Below are the code and all the weights of a small trained network. Each question names an input and a class and asks about switching units off, where a switched-off unit gives its printed mean instead of its output.

import numpy as np


def w(rows, s, z=0):
    codes = np.array(rows[::2]) - 128.0
    scale = np.full(codes.shape[1], s)
    scale[-1] = z or s
    return codes * scale


def norm(h):
    return h / np.sqrt((h * h).mean(-1, keepdims=True) + 1e-5)


def f(y):
    return np.maximum(y, 0)


def log_softmax(a):
    a = a - a.max(-1, keepdims=True)
    return a - np.log(np.exp(a).sum(-1, keepdims=True))


def net(x, mask):
    res = np.array(x, float).reshape(1, 3) / 4 @ E
    u = 0
    for l in range(4):
        y = f(norm(res) @ A[l][:, :-1].T + A[l][:, -1])
        res = res + np.where(mask[u : u + 3], y, B[l][:, -1]) @ B[l][:, :-1]
        u += 3
    return log_softmax(norm(res)[-1] @ U[:, :-1].T + U[:, -1])


A, B = {}, {}
E = w([
[114,2,136,144,47,86,98,98,223,127,161],'x0',
[87,70,115,190,130,174,112,225,113,237,96],'x1',
[119,149,121,171,118,100,99,125,44,123,211],'x2',
],0.00083)
A[0] = w([
[183,125,89,97,126,164,176,117,186,142,66,10],'L0N1',
[142,96,160,101,118,142,123,161,247,137,69,160],'L0N2',
[118,136,107,188,76,68,63,134,53,137,194,73],'L0N3',
],0.0013,0.0014)
B[0] = w([
[84,105,186,110,186,162,171,64,166,79,147,150],'L0N1',
[90,167,128,102,176,188,115,107,47,149,203,248],'L0N2',
[83,155,172,75,206,254,182,104,153,158,196,202],'L0N3',
],0.0022,0.0013)
A[1] = w([
[114,50,104,155,56,90,90,141,249,97,181,59],'L1N1',
[133,155,143,107,173,175,152,146,85,123,142,252],'L1N2',
[192,168,170,84,110,136,146,49,132,94,155,190],'L1N3',
],0.0019,0.00041)
B[1] = w([
[173,200,234,67,54,132,161,48,3,197,53,230],'L1N1',
[110,54,105,158,71,59,135,39,173,189,92,236],'L1N2',
[115,65,69,195,173,94,79,254,155,155,68,253],'L1N3',
],0.0017,0.002)
A[2] = w([
[108,102,128,112,113,144,111,87,109,186,123,253],'L2N1',
[200,166,119,70,133,88,104,92,160,1,165,115],'L2N2',
[113,152,127,107,149,151,103,121,112,115,220,33],'L2N3',
],0.0025,0.00054)
B[2] = w([
[163,136,106,131,134,63,82,145,160,28,91,251],'L2N1',
[82,85,123,190,118,228,83,236,100,253,86,211],'L2N2',
[80,117,123,174,234,112,219,73,114,120,146,159],'L2N3',
],0.0024)
A[3] = w([
[158,254,110,136,187,154,174,141,98,152,114,217],'L3N1',
[202,242,105,88,142,144,158,162,91,141,105,5],'L3N2',
[137,135,157,4,150,227,156,134,221,131,77,152],'L3N3',
],0.0022,0.00033)
B[3] = w([
[126,81,181,82,78,148,103,103,166,135,166,254],'L3N1',
[173,58,190,108,15,59,80,78,151,59,132,193],'L3N2',
[108,169,135,185,157,113,150,103,35,136,253,244],'L3N3',
],0.0026,0.0015)
U = w([
[163,89,221,77,17,98,85,58,113,119,123,173],'0',
[100,97,90,182,148,189,78,238,115,204,79,179],'1',
[80,142,137,161,216,141,179,62,82,127,235,168],'2',
[135,136,54,129,186,56,125,113,184,61,47,135],'3',
[167,200,53,65,100,195,248,160,195,70,100,8],'4',
[178,188,40,61,99,192,255,161,189,74,103,3],'5',
[141,214,87,86,116,152,183,148,185,88,110,45],'6',
[191,195,77,79,124,170,235,152,179,89,97,13],'7',
],0.0056,0.0032)

Each question gives the input, the list of numbers given to net, and the class t.
The units are the neurons (one row each of A and B). Each row of codes is followed by its name. A weight is (code - 128) times the scale printed after its matrix; where a second scale follows, it is the last column's (A, B and U).
mask holds one flag per neuron, layer by layer. A switched-off neuron (its flag False) gives its mean, the last column of its row in B, instead of its output. The means were averaged over made-up inputs and are rounded, as every weight is.
A unit's drop is (log p(t) with every unit on - log p(t) with that unit switched off) / (log p(t) with every unit on - log p(t) with every unit switched off).
The circuit of an input: a set's keep is (log p(t) with only the set's units on - log p(t) with every unit switched off) / (log p(t) with every unit on - log p(t) with every unit switched off). Starting from all 12 units, units are removed one at a time, each time the one whose removal leaves the highest keep (on an exact tie, the one counted first), for as long as the keep stays at least 0.8.
circuit, biggest first: the units of the circuit, biggest drop first
k most important neurons: the k neurons with the biggest drops, biggest first
k most important neurons of layer l: the k neurons of layer l with the biggest drops, biggest first
drop when u is switched off: that unit's drop, to one decimal
input [-4,3,-1], class 0: circuit, biggest first : [L2N2; L3N2]
input [-3,-5,-1], class 1: 2 most important neurons : [L2N2; L1N1]
input [-5,-6,-5], class 1: circuit, biggest first : [L2N2; L1N1]
input [1,-3,1], class 3: circuit, biggest first : [L1N3; L2N2]
input [7,-8,6], class 1: circuit, biggest first : [L2N2; L1N2]
input [-3,-3,-7], class 2: 2 most important neurons : [L3N3; L1N1]
input [3,-2,-4], class 2: 2 most important neurons of layer 0 : [L0N1; L0N2]
input [-4,0,-6], class 2: 4 most important neurons : [L3N3; L1N1; L0N1; L1N2]
input [-7,-7,-1], class 0: 2 most important neurons : [L3N2; L3N1]
input [-1,5,6], class 2: circuit, biggest first : [L0N3; L2N2]
input [-5,-5,-8], class 2: 3 most important neurons : [L3N3; L1N1; L0N1]
input [-2,4,-5], class 2: 3 most important neurons : [L3N3; L1N3; L2N2]
input [-8,5,-8], class 0: most important neuron : [L3N2]
input [4,3,1], class 0: 2 most important neurons : [L1N1; L2N2]
input [-8,-7,4], class 0: 2 most important neurons : [L3N2; L3N1]
input [4,-3,-6], class 2: 2 most important neurons : [L3N3; L0N2]
input [0,3,7], class 2: 4 most important neurons : [L0N3; L1N3; L2N2; L2N3]
input [3,-6,2], class 1: most important neuron : [L2N2]
input [2,-3,3], class 3: 2 most important neurons of layer 3 : [L3N3; L3N1]
input [2,-4,2], class 1: most important neuron of layer 1 : [L1N2]
input [3,-1,3], class 3: 2 most important neurons of layer 0 : [L0N3; L0N2]
input [-4,0,-4], class 0: 2 most important neurons of layer 2 : [L2N2; L2N3]
input [-3,-4,-8], class 2: drop when L3N3 is switched off : 0.7
